Below are the code and all the weights of a small trained network. Each question names an input and a class and asks about switching units off, where a switched-off unit gives its printed mean instead of its output.

import numpy as np


def w(rows, s, z=0):
    codes = np.array(rows[::2]) - 128.0
    scale = np.full(codes.shape[1], s)
    scale[-1] = z or s
    return codes * scale


def f(y):
    return y / 2 * (1 + np.tanh(0.7978845608 * (y + 0.044715 * y**3)))


def log_softmax(a):
    a = a - a.max(-1, keepdims=True)
    return a - np.log(np.exp(a).sum(-1, keepdims=True))


def net(x, mask):
    res = np.array(x, float).reshape(1, 7) / 4 @ E
    y = f(res @ A[0][:, :-1].T + A[0][:, -1])
    res = res + np.where(mask, y, B[0][:, -1]) @ B[0][:, :-1]
    return log_softmax(res[-1] @ U[:, :-1].T + U[:, -1])


A, B = {}, {}
E = w([
[106,128,40,151,69,135],'x0',
[83,145,77,94,174,61],'x1',
[199,186,150,129,127,55],'x2',
[163,131,67,76,201,164],'x3',
[53,243,151,112,116,144],'x4',
[179,161,129,100,120,163],'x5',
[155,75,100,2,82,119],'x6',
],0.0054)
A[0] = w([
[96,131,153,157,142,94,117],'neuron 1',
[148,110,116,54,82,141,160],'neuron 2',
[250,149,107,185,148,154,210],'neuron 3',
[137,48,68,141,124,153,231],'neuron 4',
[145,128,126,139,128,121,247],'neuron 5',
[159,174,85,71,140,80,54],'neuron 6',
[127,122,131,117,129,112,252],'neuron 7',
[136,196,134,95,117,95,183],'neuron 8',
[132,132,128,121,117,121,179],'neuron 9',
[143,35,58,148,87,149,162],'neuron 10',
[130,132,135,146,128,104,180],'neuron 11',
[213,26,147,76,210,113,192],'neuron 12',
[138,167,88,112,189,116,187],'neuron 13',
[135,110,114,121,107,132,188],'neuron 14',
[131,97,132,133,49,158,135],'neuron 15',
[140,99,147,93,125,131,183],'neuron 16',
[105,134,101,155,136,99,146],'neuron 17',
[39,151,49,160,202,164,181],'neuron 18',
[93,127,190,174,176,195,92],'neuron 19',
[121,143,140,113,113,79,212],'neuron 20',
[125,129,168,240,164,71,184],'neuron 21',
[130,151,178,162,124,147,158],'neuron 22',
],0.014,0.0027)
B[0] = w([
[92,87,147,135,144,108,153],'neuron 1',
[71,98,110,151,180,97,200],'neuron 2',
[234,191,159,104,193,54,209],'neuron 3',
[72,115,66,163,182,97,223],'neuron 4',
[134,148,128,130,165,107,159],'neuron 5',
[98,243,200,137,108,164,175],'neuron 6',
[106,139,120,115,180,122,160],'neuron 7',
[133,134,44,146,213,187,174],'neuron 8',
[128,123,117,131,151,133,141],'neuron 9',
[43,144,88,225,126,100,230],'neuron 10',
[128,124,124,145,143,106,146],'neuron 11',
[126,141,56,5,108,32,254],'neuron 12',
[170,204,63,114,92,141,175],'neuron 13',
[114,142,117,157,128,100,155],'neuron 14',
[208,136,50,195,98,126,178],'neuron 15',
[102,124,107,90,182,115,161],'neuron 16',
[134,112,106,110,145,101,152],'neuron 17',
[74,153,79,2,119,90,234],'neuron 18',
[96,187,243,123,130,209,194],'neuron 19',
[103,118,93,123,206,137,162],'neuron 20',
[115,71,171,196,190,46,232],'neuron 21',
[188,68,176,141,148,157,171],'neuron 22',
],0.023,0.0071)
U = w([
[82,63,104,224,171,109,215],'0',
[120,123,77,35,108,71,141],'1',
[119,88,209,136,109,178,39],'2',
[194,40,107,155,92,185,65],'3',
[107,178,129,112,85,254,123],'4',
[231,159,161,151,138,135,170],'5',
[139,105,105,190,17,149,4],'6',
],0.0062,0.0021)

Each question gives the input, the list of numbers given to net, and the class t.
The units are the neurons (one row each of A and B). Each row of codes is followed by its name. A weight is (code - 128) times the scale printed after its matrix; where a second scale follows, it is the last column's (A, B and U).
mask holds one flag per neuron, in row order. A switched-off neuron (its flag False) gives its mean, the last column of its row in B, instead of its output. The means were averaged over made-up inputs and are rounded, as every weight is.
A unit's drop is (log p(t) with every unit on - log p(t) with that unit switched off) / (log p(t) with every unit on - log p(t) with every unit switched off).
The circuit of an input: a set's keep is (log p(t) with only the set's units on - log p(t) with every unit switched off) / (log p(t) with every unit on - log p(t) with every unit switched off). Starting from the 12 units with the biggest drops (on a tie, the unit counted first), units are removed one at a time, each time the one whose removal leaves the highest keep (on an exact tie, the one counted first), for as long as the keep stays at least 0.8.
circuit, biggest first: the units of the circuit, biggest drop first
unit that matters most: the unit with the biggest drop
top k neurons: the k neurons with the biggest drops, biggest first
drop when u is switched off: that unit's drop, to one decimal
input [5,-7,7,4,8,-2,3], class 4: circuit, biggest first => [neuron 21; neuron 12]
input [0,-6,7,3,-1,5,-1], class 5: circuit, biggest first => [neuron 3]
input [0,0,7,0,-3,-2,-8], class 5: top 4 neurons => [neuron 3; neuron 10; neuron 4; neuron 2]
input [1,-5,-4,-6,7,-8,2], class 5: top 4 neurons => [neuron 10; neuron 15; neuron 4; neuron 2]
input [-1,3,0,-2,-3,6,-5], class 5: circuit, biggest first => [neuron 10; neuron 3; neuron 12]
input [7,1,6,4,3,0,5], class 4: circuit, biggest first => [neuron 6; neuron 12]
input [0,-5,2,6,7,-5,7], class 0: top 2 neurons => [neuron 12; neuron 18]
input [1,-1,-6,1,1,2,-8], class 2: top 3 neurons => [neuron 19; neuron 12; neuron 21]
input [7,2,4,3,-1,4,-1], class 5: circuit, biggest first => [neuron 12; neuron 3; neuron 6]
input [5,-6,3,5,0,-1,4], class 0: top 3 neurons => [neuron 18; neuron 10; neuron 2]
input [2,5,1,0,1,-4,8], class 0: top 3 neurons => [neuron 18; neuron 2; neuron 3]
input [7,-7,-2,7,5,-4,3], class 0: top 2 neurons => [neuron 12; neuron 10]
input [6,-6,-2,-6,8,-6,0], class 5: top 2 neurons => [neuron 10; neuron 4]
input [5,-3,-3,0,-6,-3,6], class 0: circuit, biggest first => [neuron 10]
input [-4,2,-7,4,7,5,-4], class 4: top 2 neurons => [neuron 19; neuron 12]
input [2,8,8,2,4,-1,1], class 4: top 2 neurons => [neuron 6; neuron 12]
input [-5,-4,-6,-6,-3,7,-4], class 5: drop when neuron 15 is switched off => 0.1
input [7,2,8,-2,0,8,-7], class 5: drop when neuron 3 is switched off => 0.3
input [-6,3,-5,-8,4,-3,-2], class 2: drop when neuron 10 is switched off => 0.2
input [3,8,3,-8,-4,0,5], class 0: unit that matters most => neuron 18
